In the rows, zero is written as 128.
Each row of numbers stands for one thing and depends on some of the facts below. Use the named rows to name the rest.

Some rows with their names:
[130 138 144 113 124 139 194  79 122  90 116 140 126 121 182 103 188 128
 121 153 120 141 117 100 117 121 112 230 124 146 104 127 137] : ragal
[123 119 131 141 136 115 103 126 123 145 109 129 143 129 175 130  89 125
 129 132 133 133 151 175 128 131 136 131 125 128 134 102 140] : stiman
[149 127 121 130 127 138 131 130 134 124 127 127 143 126  91 132 153 133
 113 164  94 122 128 110 140 125 138 158 132 126 155 131 142] : kodas
[133 125 127 146 127 120 108 146 134 151 136 105 152 131 119 134 114 131
 129 129 121 114 147 148 145 122 131  87 129 119 130 128 151] : skuzon
[125 126 127 139 132 120 127 131 132 157 111 130 141 129 153 131  84 128
 158 114 136 131 133 166 134 133 126 131 129 129 128  90 149] : brava
[134 128 141 119 116 143 188  91 123 110 117 156 123 122 178 111 174 124
 111 168 120 133 113 109 117 129 104 228 127 142 113 118 121] : detapos
[141 126 117 103 151 139 105 107 125 104 112 153 105 127 136 141 117 124
 110 152 118 150 127 106 118 145 123 159 141 118 178 122 105] : treku
[116 137 152 134 108 110 133 129 123 152 159 117 150 132 156 126 130 127
 132 109 164 112 148 152 137 112 103  76 127 111  87 153 138] : rotisik
[124 138 129 122 123 119 102 143 127 131 151 120 132 132  88 136 124 130
 135 105 140 123 135 125 132 120 139  76 128 112 127 154 125] : totru
[146 134 148 123 105 142 181 101 123 116 139 148 139 125 128 121 199 129
  99 176 112 122 120  94 131 121 102 200 132 124 125 147 128] : trugre
[ 93 141 148 117 109 112 156 121 116 147 134 120 134 127 210 110 113 126
 138 116 179 118 148 149 119 121  99 115 121 124  61 128 122] : paflu
[ 92 146 152 131 117 123 173 126 123 136 139 113 134 127 204 103 134 126
 146  76 178 129 135 152 122 114  94  84 119 122  64 119 127] : gufil
[123 125 127 138 133 122 128 134 130 153 109 126 142 129 158 131  84 127
 155 122 134 131 132 165 136 134 128 122 127 130 127  92 150] : zeklu
[105 130 109 151 132 130 116 147 142 147 121  94 123 125 154 106  87 133
 137 120 121 118 147 143 131 123 145 117 116 136 111  72 140] : flaven
[118 117 129 142 137 123 121 144 130 146 106 116 144 127 162 125  99 128
 136 110 133 130 141 168 130 127 135 106 126 132 124 102 143] : gakler
[145 139 143 121 106 146 185 106 119 109 143 141 139 128 142 119 189 123
 101 209 110 125 114  84 138 126 106 184 128 128 118 152 133] : nustu
[129 123 115 114 144 138 131 124 124 106 100 136 105 125 100 136 135 131
 124 128 114 152 114  90 113 143 138 146 132 132 158 132 118] : kloril
[110 126 134 120 133 123 115 145 123 128 121 135 125 129 128 129 113 128
 140  85 153 139 129 150 117 125 141  92 124 123 122 127 114] : tiso

There are 4 kinds of fact about the things: θ, τ, η, ω.
bagam	θ	a; bemi	θ	a; bipe	θ	d; biskol	θ	f; bofal	θ	c; bogrepu	θ	b; bome	θ	a; brava	θ	b
bronim	θ	e; brozo	θ	c; buskis	θ	d; dade	θ	a; dani	θ	f; davonak	θ	e; detapos	θ	c; dituk	θ	b
drastafles	θ	f; drepun	θ	e; driban	θ	b; drizi	θ	a; drogisom	θ	f; drotri	θ	d; duskur	θ	b; falugok	θ	d
fibram	θ	b; fidrun	θ	c; flabros	θ	e; fladak	θ	a; flalakla	θ	a; flaven	θ	b; flizel	θ	a; flotar	θ	a
flukan	θ	b; flutres	θ	b; fluzabro	θ	c; fuples	θ	d; fusus	θ	b; fuvo	θ	a; gakler	θ	b; goris	θ	f
grapak	θ	a; grugin	θ	a; gruser	θ	c; gufil	θ	f; gumo	θ	a; kastim	θ	a; kesi	θ	b; kibrum	θ	f
kigo	θ	b; klamur	θ	c; klasen	θ	a; klaze	θ	b; kleplevis	θ	c; kletritrun	θ	b; kodas	θ	d; kova	θ	a
kuflom	θ	c; kulus	θ	c; lebrom	θ	a; lidrem	θ	c; lifes	θ	b; liklu	θ	e; litol	θ	b; miben	θ	b
naflam	θ	a; niral	θ	a; nogan	θ	d; nustu	θ	c; paflu	θ	f; pedrir	θ	a; pegrok	θ	d; piflabok	θ	f
plora	θ	e; pluklodi	θ	d; pluson	θ	b; ragal	θ	c; raklun	θ	a; ralo	θ	a; retisu	θ	e; rokar	θ	b
rokla	θ	e; rotisik	θ	e; rufoflek	θ	c; ruraskan	θ	a; rutam	θ	d; saske	θ	a; satri	θ	d; sebra	θ	a
segal	θ	a; siplam	θ	d; skasuful	θ	b; skibol	θ	b; skistuk	θ	c; skogri	θ	b; skuzon	θ	b; somo	θ	c
stegel	θ	b; stiman	θ	b; stosku	θ	d; stubrek	θ	d; stugum	θ	d; taflegam	θ	d; tanu	θ	b; tatros	θ	d
tiso	θ	a; totru	θ	a; traru	θ	a; trate	θ	e; trilar	θ	b; troze	θ	b; trugre	θ	c; tugik	θ	a
tures	θ	b; varor	θ	b; vavol	θ	a; vilotrir	θ	f; vodri	θ	e; vofi	θ	b; voza	θ	c; vubis	θ	d
vudri	θ	c; zagrokla	θ	b; zagrum	θ	a; zeklu	θ	b; zetrur	θ	a; zibrak	θ	d; zukles	θ	a; zula	θ	a
bagam	τ	padrus; bemi	τ	magun; bezim	τ	stenil; bipe	τ	dekir; biskol	τ	bradrom; bofal	τ	padrus; bogrepu	τ	trabrozis; bome	τ	nege
brabufos	τ	trabrozis; brava	τ	klezor; brefin	τ	graruk; britrin	τ	stenil; bronim	τ	fakler; brozo	τ	brozer; buskis	τ	raruk; dade	τ	raruk
dani	τ	grovam; davonak	τ	papo; dekir	τ	stenil; detapos	τ	klezor; detul	τ	romus; dituk	τ	raruk; drastafles	τ	brozer; drepun	τ	groklil
driban	τ	grovam; drizi	τ	stenil; drogisom	τ	stenil; drotri	τ	magun; duskur	τ	brefin; fakler	τ	bradrom; falugok	τ	fakler; faskuzel	τ	graruk
fibram	τ	tatru; fidrun	τ	bradrom; flabros	τ	zoflo; fladak	τ	grovam; flalakla	τ	groklil; flaven	τ	magun; flizel	τ	brozer; flotar	τ	givoskos
flukan	τ	nege; flutres	τ	dekir; fluzabro	τ	graruk; fuples	τ	papo; fusus	τ	bradrom; fuvo	τ	detul; gakler	τ	stenil; gane	τ	graruk
givoskos	τ	trabrozis; goris	τ	bezim; grapak	τ	treku; groklil	τ	brozer; grovam	τ	treku; grugin	τ	bradrom; gruser	τ	stenil; gufil	τ	sobrir
gumo	τ	tatru; kastim	τ	brabufos; kesi	τ	romus; kibrum	τ	brozer; kigo	τ	givoskos; klamur	τ	padrus; klasen	τ	razar; klaze	τ	zoflo
kleplevis	τ	sobrir; kletritrun	τ	penolu; klezor	τ	tatru; kloril	τ	stenil; kodas	τ	dekir; kova	τ	dekir; kuflom	τ	dekir; kulus	τ	raruk
lebrom	τ	faskuzel; lidrem	τ	givoskos; lifes	τ	britrin; liklu	τ	razar; litol	τ	romus; magun	τ	brozer; miben	τ	tatru; naflam	τ	penolu
nege	τ	tatru; niral	τ	trabrozis; nogan	τ	dekir; nustu	τ	faskuzel; padrus	τ	brozer; paflu	τ	graruk; papo	τ	graruk; pedrir	τ	padrus
pegrok	τ	razar; penolu	τ	brozer; piflabok	τ	vefa; plora	τ	klezor; pluklodi	τ	detul; pluson	τ	faskuzel; ragal	τ	brefin; raklun	τ	gane
ralo	τ	treku; ramum	τ	brozer; raruk	τ	bradrom; razar	τ	graruk; retisu	τ	klezor; rokar	τ	groklil; rokla	τ	trabrozis; rotisik	τ	gane
rufoflek	τ	brabufos; ruraskan	τ	givoskos; rutam	τ	givoskos; saske	τ	vefa; satri	τ	romus; sebra	τ	trabrozis; segal	τ	tatru; siplam	τ	gane
skasuful	τ	raruk; skibol	τ	grovam; skistuk	τ	padrus; skogri	τ	givoskos; skuzon	τ	tatru; sobrir	τ	trabrozis; somo	τ	magun; stegel	τ	sobrir
stiman	τ	givoskos; storaflak	τ	bradrom; stosku	τ	raruk; stubrek	τ	storaflak; stugum	τ	britrin; taflegam	τ	gane; tanu	τ	brabufos; tatros	τ	padrus
tiso	τ	stenil; totru	τ	nege; traru	τ	graruk; trate	τ	trabrozis; trilar	τ	padrus; troze	τ	zoflo; trugre	τ	brefin; tugik	τ	padrus
tures	τ	detul; varor	τ	treku; vavol	τ	gane; vefa	τ	bradrom; vilotrir	τ	magun; vodri	τ	tatru; vofi	τ	vefa; voza	τ	klezor
vubis	τ	tatru; vudri	τ	brefin; zagrokla	τ	trabrozis; zagrum	τ	brefin; zeklu	τ	kloril; zetrur	τ	ramum; zibrak	τ	dekir; zoflo	τ	brozer
zukles	τ	bezim; zula	τ	bradrom; bemi	η	trilar; bipe	η	groklil; biskol	η	ragal; bome	η	brava; brabufos	η	pegrok; brava	η	fladak
brefin	η	bemi; brozer	η	kesi; brozo	η	naflam; dade	η	rutam; dani	η	tiso; davonak	η	stiman; dekir	η	ruraskan; detapos	η	vodri
detul	η	gufil; dituk	η	kigo; drepun	η	nustu; driban	η	drizi; drizi	η	stegel; drogisom	η	bipe; drotri	η	segal; duskur	η	satri
falugok	η	tugik; faskuzel	η	brefin; fladak	η	rokar; flaven	η	kuflom; flizel	η	gakler; flukan	η	detul; fluzabro	η	graruk; fuvo	η	givoskos
gakler	η	retisu; givoskos	η	zetrur; graruk	η	kloril; groklil	η	duskur; gruser	η	razar; gufil	η	flaven; gumo	η	lidrem; kastim	η	vofi
kibrum	η	dituk; kigo	η	kulus; klamur	η	faskuzel; klaze	η	drastafles; kleplevis	η	zula; klezor	η	vilotrir; kloril	η	falugok; kova	η	sobrir
kuflom	η	troze; kulus	η	plora; lidrem	η	kova; lifes	η	dani; liklu	η	kibrum; magun	η	nogan; niral	η	tanu; nogan	η	lifes
padrus	η	tatru; paflu	η	klaze; pedrir	η	tures; pegrok	η	dekir; piflabok	η	paflu; pluklodi	η	dade; ragal	η	flukan; razar	η	somo
retisu	η	liklu; rokar	η	kleplevis; rokla	η	bofal; romus	η	ralo; ruraskan	η	vubis; rutam	η	zoflo; saske	η	biskol; satri	η	treku
sebra	η	niral; segal	η	traru; skasuful	η	sebra; sobrir	η	klamur; stegel	η	ramum; stenil	η	brozer; stiman	η	drogisom; stubrek	η	trabrozis
tatru	η	pedrir; tiso	η	zagrokla; traru	η	kletritrun; treku	η	skasuful; trilar	η	stenil; troze	η	stugum; tugik	η	klezor; vefa	η	fuvo
vodri	η	stubrek; vofi	η	detapos; vubis	η	piflabok; vudri	η	romus; zagrokla	η	bezim; zeklu	η	vudri; zetrur	η	padrus; zoflo	η	rokla
zukles	η	zeklu; bezim	ω	bofal; bipe	ω	zagrum; bofal	ω	trate; bogrepu	ω	trugre; bome	ω	skogri; bradrom	ω	rokla; brava	ω	givoskos
brefin	ω	tures; bronim	ω	fladak; buskis	ω	kleplevis; dekir	ω	tatros; drastafles	ω	stosku; drepun	ω	skasuful; driban	ω	rutam; drizi	ω	fuples
drotri	ω	stenil; duskur	ω	zukles; faskuzel	ω	rufoflek; fibram	ω	klamur; fidrun	ω	kigo; fladak	ω	taflegam; flaven	ω	klaze; flizel	ω	kastim
fuples	ω	grovam; gakler	ω	varor; givoskos	ω	zeklu; goris	ω	bradrom; grapak	ω	storaflak; groklil	ω	kibrum; grovam	ω	brava; grugin	ω	papo
gruser	ω	bronim; kastim	ω	fidrun; kibrum	ω	vubis; kigo	ω	nustu; klaze	ω	gruser; kleplevis	ω	dekir; kodas	ω	grugin; kuflom	ω	flaven
kulus	ω	bemi; lebrom	ω	nogan; lifes	ω	razar; nogan	ω	romus; nustu	ω	zetrur; papo	ω	fibram; pedrir	ω	faskuzel; ragal	ω	drepun
raklun	ω	lebrom; razar	ω	brabufos; retisu	ω	flizel; rokla	ω	kesi; rotisik	ω	penolu; rufoflek	ω	retisu; siplam	ω	goris; skasuful	ω	bipe
skistuk	ω	drotri; stenil	ω	bome; storaflak	ω	biskol; taflegam	ω	paflu; tiso	ω	zula; trate	ω	zagrokla; trugre	ω	skistuk; tugik	ω	tanu
tures	ω	vudri; varor	ω	raklun; vavol	ω	rotisik; vodri	ω	lifes; voza	ω	drastafles; vubis	ω	tatru; vudri	ω	drizi; zagrokla	ω	grapak
zagrum	ω	voza; zeklu	ω	zibrak; zibrak	ω	duskur; zoflo	ω	niral; zukles	ω	pedrir; zula	ω	siplam

Rows to name:
No name comes twice in this set of rows, the named rows included.
[152 137 120 129 122 139 141 126 134 129 129 134 142 129  88 137 141 131
 131 173  94 126 117 103 146 133 134 170 133 122 158 122 148]	zibrak
[135 120 122 132 133 131 137 117 122 119  95 140 132 125 133 126 134 128
 118 157 103 141 127 126 121 136 148 194 124 140 150 108 135]	rutam
[149 124 127 130 125 139 135 136 131 127 123 130 147 126  90 135 159 134
 110 160  97 127 128 111 139 126 138 150 133 122 159 135 141]	siplam
[134 128 145 114 115 142 191  94 120 110 114 155 128 122 176 114 174 125
 111 172 122 134 115 109 118 128 104 226 129 139 114 124 123]	fluzabro
[135 120 133 122 153 117  89 109 133 128 124 127 143 128 209 128  84 122
 132 133 136 130 153 181 135 122 127 132 135 132 132 110 146]	skasuful
[122 142 148 146 112 106 121  98 134 129 190 113 125 132 171 111 138 122
 135  98 158 101 141 148 137 103  97 104 121 130  69 150 132]	drastafles
[137  98 120 118 138 135 126 135 123 123  95 147 105 125  82 148 132 130
 118 131 117 143 103 102 109 144 140 142 134 146 152 148 113]	stenil
[148 121 125 114 144 142 116 109 130 115 112 155 133 125 176 130 113 122
 109 179 108 136 135 145 132 135 125 194 138 124 169  95 123]	satri
[122 139 131 127 119 109  98 134 120 130 147 126 132 134  83 137 126 131
 132 109 139 127 141 126 129 122 146  92 124 112 132 156 126]	flotar
[119 135 142 153 109 114 117 124 135 150 180 115 130 132 149 117 122 124
 131 105 155 102 142 154 140 110 103  85 121 120  84 130 128]	flabros
[142 133 113 116 121 135 131 134 131 131 120 116 144 125  96 132 142 136
 112 188  92 114 138  94 138 132 139 171 134 125 147 134 141]	taflegam
[100 138 147 136 120 121 151 135 117 141 137 120 136 133 211 113 103 117
 145 122 171 130 130 160 131 125 109  78 118 129  75 119 133]	retisu
[116 138 149 139 108 112 131 127 125 150 164 115 144 132 153 123 130 126
 132 108 160 109 147 151 137 112 101  75 125 113  86 147 135]	plora
[111 132 121 133 135 130 108 145 128 118 140 123 109 132 142 118  99 121
 140 109 144 133 118 142 127 129 147  79 116 135 115 114 111]	zetrur

The same things again, as new rows of numbers:
Some rows with their names:
[121 148 120 138 114 158  98 118 134 125  78  99 118 112 134 124 137 122
  98 156 140 108 109 114 140 119 110 143 108 153] : fakler
[122 149 114 134 118 155 100 119 129 130  80 101 122 114 133 122 135 128
  88 155 145 109 100 109 142 125 105 138 107 148] : storaflak
[ 98 183 123 160  70 160  96  84 124 125 182 130 179 140 135 148 147 162
 126 132  84 125 113 122  95 175 168 108 149 127] : vudri
[ 97 204 133 150  76 180 106  99 136 124 158 132 176 151 145 120 159 165
 127 142  65 119 143 141  90 192 151 107 139 124] : ragal
[123 171 108 122 125 155 104  99 144 135 126 113 126 112 165 112 136 148
 108 143 129 107 127 139 143 123 144 136 117 145] : kodas
[131 167 110 133 107 154 101  73 149 126 117 112 117 108 176 119 143 152
 117 140 133  85 125 136 126  97 154 144 118 140] : taflegam
[104 166 132 170 105 150  83 124 140 123  98 107 107  82 101 110 147 147
  77 196 152 122  99 120 136  95 136 180 104 169] : brefin
[140 128 114 157 123 120 167 132 114  87  86 145 144 121  94 164 127 127
 134 126 149 133 101  89  60  96 147  93 100  97] : fladak
[110 145 110 131 140 115 150 120 125 133 128 128 155 142 122 131 115 136
 105 123 127 132 113 132  93 120 159 110 103 124] : plora
[107 102 106 133 113 119 152 170  88 102  88 139 163 125  76 163 107 103
 135 127 139 187 135 104  87 115 144  59 119 136] : pedrir
[113 157  93 133  44 152 100 111  99 152 162 151 185 169 131 121 137 174
 118 137  75 141 140 131 104 180 158  72 177 131] : skistuk
[138 139  93 113 109 115 111 138 133 144 130 135 136 145 127 118 110 123
 118 141 125 144 121 130 128 113 144 112 114 127] : kletritrun
[121 148 118 134 110 156  98 119 135 125  79  99 119 114 133 125 136 122
  99 158 142 109 109 115 143 117 109 140 108 151] : nege
[117 155 113 135 129 141 130 121 131 121 116 121 138 120 134 129 129 137
 115 137 130 125 118 121 113 126 139 116 111 131] : miben
[112 153 111 135 135 127 157 127 131 120 129 128 146 128 127 134 121 146
 120 128 122 131 117 121  95 127 150 104 109 120] : vodri
[121 154 110 135 135 134 138 119 122 133 117 125 147 116 126 129 127 142
 103 132 137 120 110 121 113 128 136 114 110 126] : zagrokla
[123 112 125 108 156 137 192 132 103 111  67 121 169 149  79 185  73  69
 115  72 155 103  79 112  80 137 144  71 103  94] : niral
[123 130 116 144 148 117 163 147 106 105  89 137 161 134  80 152 114 114
 106 123 148 152  94 100  74 125 142  92  91 108] : ralo

Name these rows:
No name comes twice in this set of rows, the named rows included.
[102 149 120 140 122 141 122 122 132 107 129 111 136 105 128 153 127 126
 131 138 131 139 117 116 120 122 148 117 112 143]	zeklu
[120 141 117 153 145 131 177 162 109  88  94 139 147 109  88 156 126 134
 123 132 143 150  96  77  77 139 122  82 101 103]	bome
[132 127 110 101 125 164 114 104 129 128  62  86 131 143 149 154 109  80
 110 107 145  86 101 119 150 131 110 115 113 135]	treku
[108 149 116 144 122 139 126 124 134 107 136 113 133 108 127 155 127 126
 134 138 133 141 114 113 123 119 153 117 115 138]	brava
[124 181 117 158  42 163  93  71 129 121 165 145 164 138 154 135 157 180
 144 135  80  98 128 118  74 148 159 102 156 113]	gruser
[115 183 117 120 126 168 109 111 158 133 116 107 125 125 167 105 140 135
 115 152 112 112 148 158 147 133 146 142 107 149]	stosku
[123 144 118 136 119 147  99 108 128 141  75 102 129 118 126 126 134 115
  86 150 145 104 109 127 141 112 116 147 102 151]	trabrozis
[ 91 188 125 148   5 175  91 139 118 140 165 162 152 120  94  91 129 202
 117 184  76 121 142 139  95 155 172 101 193 148]	klamur
[122 136 118 150 143 129 171 157 111  90  92 139 151 118  88 157 123 123
 125 129 143 153 102  89  75 129 133  86  97 105]	fuvo
[139 145  94 114 105 121 114 144 138 136 133 136 131 138 131 121 115 127
 129 142 124 144 124 123 127 116 138 109 117 126]	rokar
[118 144 122 157 139 138 176 162 115  76  93 136 142 103  95 162 131 132
 139 136 137 152 107  77  75 136 124  82 101 104]	saske
[120 157 119 140 109 167 104 126 137 111  81 100 109 100 139 130 144 131
 115 162 139 109 117 103 141 124 101 136 113 150]	vefa
[102 194 127 154  68 172 101  92 124 123 169 136 176 132 146 129 158 177
 128 135  79 113 127 119  85 185 143  98 152 122]	fluzabro
[106 165 114 139 120 156 102  96 149 120 141  98 120 105 158 137 136 136
 120 147 129 114 116 132 151 118 157 145 119 154]	fuples

Now the same things, written a new way:
Some rows with their names:
[134 134 188 178 106 111 118  73 158  86 135 189 102  96 119 148 137 120
 146 126  70 155  51 121  69 107  45 117  49 107 143  83 117] : gruser
[148 161 123 192 107 139 135  87 158 109 118 138  83  74 138 149 179 109
 149 125  47 134 107 108  90 116  57 130  35 143 135  61 159] : skistuk
[145  96 156  82 139 129 126 171  99 123 141 124 112 147 120 125 119 150
 107 139 148 128 158 111 156 123 166 121 151 132 122 153 108] : kigo
[112 116  88 105 136 133 125 145 117 165 111 107 114 142 150 121 122 112
 127 131 149 115 169 145 147 137 169 120 156 138 125 140 139] : varor
[128 113 138  73 136 136 132 157 108 137 153 139 143 149 124 123 103 134
 120 130 150 119 139 136 144 132 172 128 158 126 124 159 124] : lifes
[119 124  71 160 128 124 133 109 143 145  88 126 111 117 137 125 136 135
 137 124 130 144 138 114 137 116 100 126 136 129 133 119 139] : bradrom
[128 116 138  75 135 136 131 156 108 141 156 131 144 148 123 123 100 133
 121 129 151 117 140 137 145 133 171 130 161 127 124 156 123] : driban
[113 147 138 185 113 135 123  82 183  92  73 181  94  84 137 145 180 111
 151 121  56 153  77 126  99 110  42 118  53 128 143  60 160] : trugre
[ 88 112 173  67 138 131 114 160  79 123 139  66 135 148 106 113 114 132
 118 134 155 132 108  81 154 136 132 152 168 132 142 128 118] : duskur
[113 117  88 111 136 131 122 146 116 168 110 103 114 141 149 120 124 111
 126 132 152 115 170 144 146 137 171 121 159 136 122 141 136] : skibol
[132 144 113 103 125 128 129 143 113 167 141  92 102 118 145 131 130  94
 114 136  88  76 158 122 120 145 173 108 117 161 122 125 150] : tatros
[105 130 123  99 130 124 118 140 137 153 103 126 112 126 142 127 128  96
 114 132 100  91 138 137 129 140 167  96 125 150 128 125 149] : stugum
[121 132 175  66 129 132 126 152 129 127 151 154 144 133 119 130 106 118
 107 130 102  94 108 129 127 136 163 105 126 141 129 141 136] : falugok
[146 136  60 187 124 120 130 108 141 151 118  77 110 116 135 130 131 131
 132 126 145 131 151 119 130 124 112 131 115 138 127 120 123] : penolu
[107 140 157 120 130 130 126 120 105  87 139 121 146 136 114 127 139 134
 132 128 118 127  92  85 118 132 101 139 120 129 148 135 126] : sebra
[171 171 206 191 101 138 138  91 154  89 164 168 124  84 148 150 148 141
 146 117  57 133  82 114  80 112  12 134  97 130 119  71 138] : klamur
[121 123 111 166 132 118 126 126 126 125  88 110 118 127 149 130 165 117
 127 128 108 139 144 125 115 128 106 121 115 139 132 135 143] : flotar
[108 131 109 157 132 122 126 115 128 117  82 126 120 128 144 126 161 113
 135 128 111 131 139 134 116 134 120 118 124 127 135 128 138] : klasen

Name these rows:
No name comes twice in this set of rows, the named rows included.
[132  84 124  95 128 127 125 129 120 155 151 165 104 143 123 126  82 135
 145 132 176 164 130 154 134 108 145 141 145  96 124 127 103]	paflu
[123 146 209 164 111 127 126  95 176  85 120 175 151  85 103 138 153 118
 136 116  60 166  40 146  87 117  49 140  62 106 134  69 138]	vudri
[151 109 125 105 128 117 125 145 100 154 192  91 124 148 126 129  80 122
 119 131 166 110 153 136 121 138 189 118 128 123 123 170  97]	klaze
[136 128 182 169 124 120 128 126 130 110 113 133 136 124 140 119 117 177
 127 117 145 148 124 103 137 112  51 128 207 105 112 109  98]	faskuzel
[130 141 146 154 121 125 134 112 138 124 133 156 154 127 137 123 103 163
 137 115 145 136 112 121 129 116  72 133 189 110 118 125 112]	sobrir
[106 114  99 109 136 127 125 153 123 177 109  76 137 134 138 114 121 100
 122 126 148 124 166 168 140 146 182 132 162 128 117 134 137]	tures
[111 118  91 106 135 138 128 151 119 161 111 109 114 140 156 122 122 115
 129 127 150 113 173 138 150 136 167 118 167 137 124 141 145]	kesi
[129 120 154 137 125 108 126 115 107 107 150 137 132 138 122 131 119 125
 132 129 119 132 116 122  92 130 124 116 113 109 135 156 105]	fladak
[161 140 166 144 127 124 138 139  87  98 162  83 124 117 108 126 152 135
 116 132 105 121 154  97 117 143 147 136 109 123 121 131 104]	pedrir
[123 134 170 159 123 119 135 125 145 137 126 135 180 122 140 117 101 158
 130 108 137 154 106 142 120 115  54 141 212 105 110 121 121]	brefin
[142 120 157 127 132 120 137 140 121 102 136 145 150 133 119 132 143 139
 120 128 106 143 119 127 114 123 121 126 106 127 132 159 126]	ruraskan
[105 154 172  62 131 127 102 126 113 131 151 130 157 153 113 132 125 113
 110 147 118  80  69 110 128 140 122 140 133 167 135 124 137]	bipe
[122 134 175 130 129 121 135 140 122 107 136 114 182 125 107 120 135 125
 120 118 110 142 108 142 109 141 130 139 126 112 127 140 125]	drizi
[134 142 177 149 126 130 134 127 122  95 140 146 160 134 142 129 133 143
 131 119 120 129 121 127 113 131  93 124 157 117 124 142 124]	kova

